Below are the code and all the weights of a small trained network. Each question names an input and a class and asks about switching units off, where a switched-off unit gives its printed mean instead of its output.

import numpy as np


def w(rows, s, z=0):
    codes = np.array(rows[::2]) - 128.0
    scale = np.full(codes.shape[1], s)
    scale[-1] = z or s
    return codes * scale


def norm(h):
    return h / np.sqrt((h * h).mean(-1, keepdims=True) + 1e-5)


def f(y):
    return y / 2 * (1 + np.tanh(0.7978845608 * (y + 0.044715 * y**3)))


def log_softmax(a):
    a = a - a.max(-1, keepdims=True)
    return a - np.log(np.exp(a).sum(-1, keepdims=True))


def net(x, mask):
    res = np.array(x, float).reshape(1, 3) / 4 @ E
    u = 0
    for l in range(4):
        y = f(norm(res) @ A[l][:, :-1].T + A[l][:, -1])
        res = res + np.where(mask[u : u + 13], y, B[l][:, -1]) @ B[l][:, :-1]
        u += 13
    return log_softmax(norm(res)[-1] @ U[:, :-1].T + U[:, -1])


A, B = {}, {}
E = w([
[66,175,150,147,3,116,129],'x0',
[99,136,27,91,107,130,104],'x1',
[116,143,150,46,129,217,131],'x2',
],0.0072)
A[0] = w([
[143,121,84,198,187,46,123,225],'L0N1',
[125,130,101,136,51,132,142,7],'L0N2',
[138,111,150,129,170,124,150,108],'L0N3',
[151,126,219,152,184,124,129,165],'L0N4',
[132,136,248,157,98,121,127,47],'L0N5',
[120,132,149,147,103,152,113,74],'L0N6',
[136,157,127,121,154,86,128,183],'L0N7',
[130,130,148,176,150,92,127,111],'L0N8',
[141,138,113,113,207,160,136,78],'L0N9',
[131,141,143,110,137,135,119,95],'L0N10',
[124,112,104,128,112,129,122,164],'L0N11',
[130,137,101,210,111,30,133,103],'L0N12',
[139,139,61,122,200,132,119,63],'L0N13',
],0.014,0.0022)
B[0] = w([
[96,211,90,170,96,81,249,253],'L0N1',
[87,164,140,152,72,154,107,181],'L0N2',
[140,162,137,148,144,113,89,174],'L0N3',
[76,203,143,182,122,125,29,255],'L0N4',
[182,60,127,89,128,164,225,249],'L0N5',
[88,109,183,118,92,56,161,147],'L0N6',
[149,122,94,160,113,124,130,147],'L0N7',
[231,106,108,47,64,50,87,180],'L0N8',
[178,86,128,95,113,190,50,204],'L0N9',
[108,113,189,80,199,62,123,135],'L0N10',
[101,135,51,118,136,170,127,140],'L0N11',
[116,27,144,141,161,183,30,251],'L0N12',
[114,36,84,79,163,93,177,194],'L0N13',
],0.019,0.0089)
A[1] = w([
[186,208,63,139,127,100,164,118],'L1N1',
[111,108,135,131,169,170,164,74],'L1N2',
[148,167,117,166,142,121,138,98],'L1N3',
[208,109,119,111,160,103,242,4],'L1N4',
[128,110,135,123,132,183,172,88],'L1N5',
[108,121,153,125,143,90,167,99],'L1N6',
[172,17,167,109,131,121,236,149],'L1N7',
[111,246,162,54,79,134,224,137],'L1N8',
[111,211,135,189,89,61,141,91],'L1N9',
[137,127,131,127,105,150,131,74],'L1N10',
[127,108,134,134,136,125,127,96],'L1N11',
[126,135,143,118,128,100,219,98],'L1N12',
[139,184,141,162,109,158,202,109],'L1N13',
],0.014,0.0033)
B[1] = w([
[160,144,120,147,57,99,139,161],'L1N1',
[167,144,124,119,124,92,129,137],'L1N2',
[146,121,110,117,119,110,121,134],'L1N3',
[19,122,131,151,145,136,114,171],'L1N4',
[167,121,102,127,134,73,114,152],'L1N5',
[132,128,114,157,156,129,137,131],'L1N6',
[204,133,145,140,77,209,172,247],'L1N7',
[84,184,157,93,199,95,167,181],'L1N8',
[136,153,119,6,105,132,104,174],'L1N9',
[132,103,123,142,114,118,132,132],'L1N10',
[132,144,141,125,120,140,135,129],'L1N11',
[154,104,98,199,185,112,126,156],'L1N12',
[147,145,119,101,180,107,126,146],'L1N13',
],0.024,0.012)
A[2] = w([
[118,108,154,207,127,114,109,66],'L2N1',
[129,157,169,158,201,109,62,86],'L2N2',
[32,97,177,106,154,42,126,98],'L2N3',
[124,174,128,127,145,140,77,85],'L2N4',
[43,137,165,182,148,154,120,44],'L2N5',
[85,132,138,185,98,102,77,45],'L2N6',
[129,159,171,206,197,126,166,34],'L2N7',
[120,136,129,145,132,118,170,23],'L2N8',
[75,138,101,183,159,156,42,95],'L2N9',
[123,144,165,135,121,143,87,105],'L2N10',
[126,128,199,134,136,129,96,2],'L2N11',
[128,166,168,134,106,8,99,38],'L2N12',
[132,106,142,112,124,101,130,93],'L2N13',
],0.016,0.0024)
B[2] = w([
[125,188,149,68,113,197,153,162],'L2N1',
[99,74,160,250,131,177,103,207],'L2N2',
[37,205,73,193,80,232,45,160],'L2N3',
[116,71,55,232,149,139,180,202],'L2N4',
[148,120,82,37,70,122,97,188],'L2N5',
[109,122,155,37,73,124,123,186],'L2N6',
[240,171,201,28,145,63,161,197],'L2N7',
[120,98,115,144,144,85,166,146],'L2N8',
[93,99,246,123,80,42,126,254],'L2N9',
[97,73,101,176,143,51,162,191],'L2N10',
[120,85,129,174,166,32,85,166],'L2N11',
[189,193,46,90,107,128,14,203],'L2N12',
[143,147,112,141,145,161,127,119],'L2N13',
],0.017,0.0056)
A[3] = w([
[143,105,113,41,181,160,98,40],'L3N1',
[164,65,146,180,146,181,98,74],'L3N2',
[37,208,83,152,168,136,124,145],'L3N3',
[176,106,142,78,237,183,188,89],'L3N4',
[178,199,119,57,135,73,94,71],'L3N5',
[95,106,150,106,117,143,64,43],'L3N6',
[63,195,141,78,204,141,127,99],'L3N7',
[83,125,152,133,62,71,144,76],'L3N8',
[143,151,137,22,121,190,115,118],'L3N9',
[79,127,95,179,103,198,71,143],'L3N10',
[169,142,189,107,143,56,188,24],'L3N11',
[77,176,58,252,157,117,247,3],'L3N12',
[107,85,174,243,201,93,62,96],'L3N13',
],0.014,0.0023)
B[3] = w([
[130,75,87,136,177,160,89,165],'L3N1',
[136,124,141,199,96,149,127,231],'L3N2',
[107,171,115,202,110,165,93,179],'L3N3',
[91,165,148,99,196,86,77,252],'L3N4',
[201,140,110,121,102,91,121,228],'L3N5',
[114,149,178,98,124,130,164,181],'L3N6',
[88,173,123,196,91,167,160,169],'L3N7',
[128,144,140,81,163,160,99,185],'L3N8',
[91,102,105,164,186,143,112,253],'L3N9',
[171,145,176,87,151,102,142,202],'L3N10',
[166,175,183,111,159,141,163,176],'L3N11',
[71,104,77,73,118,91,216,204],'L3N12',
[108,113,127,197,140,2,132,232],'L3N13',
],0.029,0.007)
U = w([
[206,177,56,99,72,79,62,255],'0',
[203,74,172,196,59,233,164,96],'1',
[126,83,173,224,139,32,93,47],'2',
[185,201,196,96,206,118,204,103],'3',
[96,88,46,98,111,116,252,52],'4',
[69,108,195,29,73,155,87,108],'5',
[121,63,84,129,217,191,49,165],'6',
[75,238,102,184,115,195,105,219],'7',
],0.015,0.001)

Each question gives the input, the list of numbers given to net, and the class t.
The units are the neurons (one row each of A and B). Each row of codes is followed by its name. A weight is (code - 128) times the scale printed after its matrix; where a second scale follows, it is the last column's (A, B and U).
mask holds one flag per neuron, layer by layer. A switched-off neuron (its flag False) gives its mean, the last column of its row in B, instead of its output. The means were averaged over made-up inputs and are rounded, as every weight is.
A unit's drop is (log p(t) with every unit on - log p(t) with that unit switched off) / (log p(t) with every unit on - log p(t) with every unit switched off).
The circuit of an input: a set's keep is (log p(t) with only the set's units on - log p(t) with every unit switched off) / (log p(t) with every unit on - log p(t) with every unit switched off). Starting from the 12 units with the biggest drops (on a tie, the unit counted first), units are removed one at a time, each time the one whose removal leaves the highest keep (on an exact tie, the one counted first), for as long as the keep stays at least 0.8.
circuit, biggest first: the units of the circuit, biggest drop first
unit that matters most: the unit with the biggest drop
k most important neurons: the k neurons with the biggest drops, biggest first
top k neurons in layer l: the k neurons of layer l with the biggest drops, biggest first
drop when u is switched off: that unit's drop, to one decimal
input [6,1,-4], class 5: 2 most important neurons -> (L0N2 L1N7)
input [7,-6,-1], class 1: circuit, biggest first -> (L0N5)
input [4,0,8], class 3: 4 most important neurons -> (L0N12 L0N4 L0N1 L2N7)
input [-6,0,8], class 2: 2 most important neurons -> (L0N5 L1N7)
input [-5,0,8], class 2: 2 most important neurons -> (L0N5 L1N7)
input [5,-5,-1], class 1: top 2 neurons in layer 0 -> (L0N5 L0N1)
input [-1,-7,-5], class 0: 2 most important neurons -> (L0N4 L0N1)
input [3,-2,6], class 3: 2 most important neurons -> (L0N12 L1N7)
input [0,-8,-4], class 0: 3 most important neurons -> (L0N4 L0N13 L0N1)
input [-6,2,-4], class 4: 2 most important neurons -> (L0N1 L0N13)
input [7,-2,-6], class 1: top 2 neurons in layer 0 -> (L0N12 L0N4)
input [0,8,7], class 6: 2 most important neurons -> (L0N1 L0N4)
input [8,-6,3], class 3: 2 most important neurons -> (L0N12 L0N5)
input [-7,1,-4], class 4: circuit, biggest first -> (L0N1)
input [-2,1,7], class 6: 2 most important neurons -> (L0N4 L0N12)
input [7,-8,8], class 3: 2 most important neurons -> (L0N5 L0N12)
input [-2,-1,8], class 2: 2 most important neurons -> (L0N5 L0N1)
input [-4,1,6], class 6: 2 most important neurons -> (L0N4 L0N13)
input [3,4,-7], class 5: 2 most important neurons -> (L0N12 L0N5)
input [7,7,-8], class 5: unit that matters most -> L0N12
input [8,0,-8], class 1: top 3 neurons in layer 0 -> (L0N4 L0N12 L0N3)
input [-8,3,-5], class 4: top 2 neurons in layer 0 -> (L0N1 L0N13)
input [8,4,5], class 7: drop when L0N12 is switched off -> 3.2
input [7,7,2], class 7: drop when L0N12 is switched off -> 2.7
input [8,-5,-5], class 1: drop when L3N3 is switched off -> 0.0
input [-5,-2,-7], class 0: drop when L0N1 is switched off -> 1.4
input [-1,-4,-1], class 0: unit that matters most -> L0N4
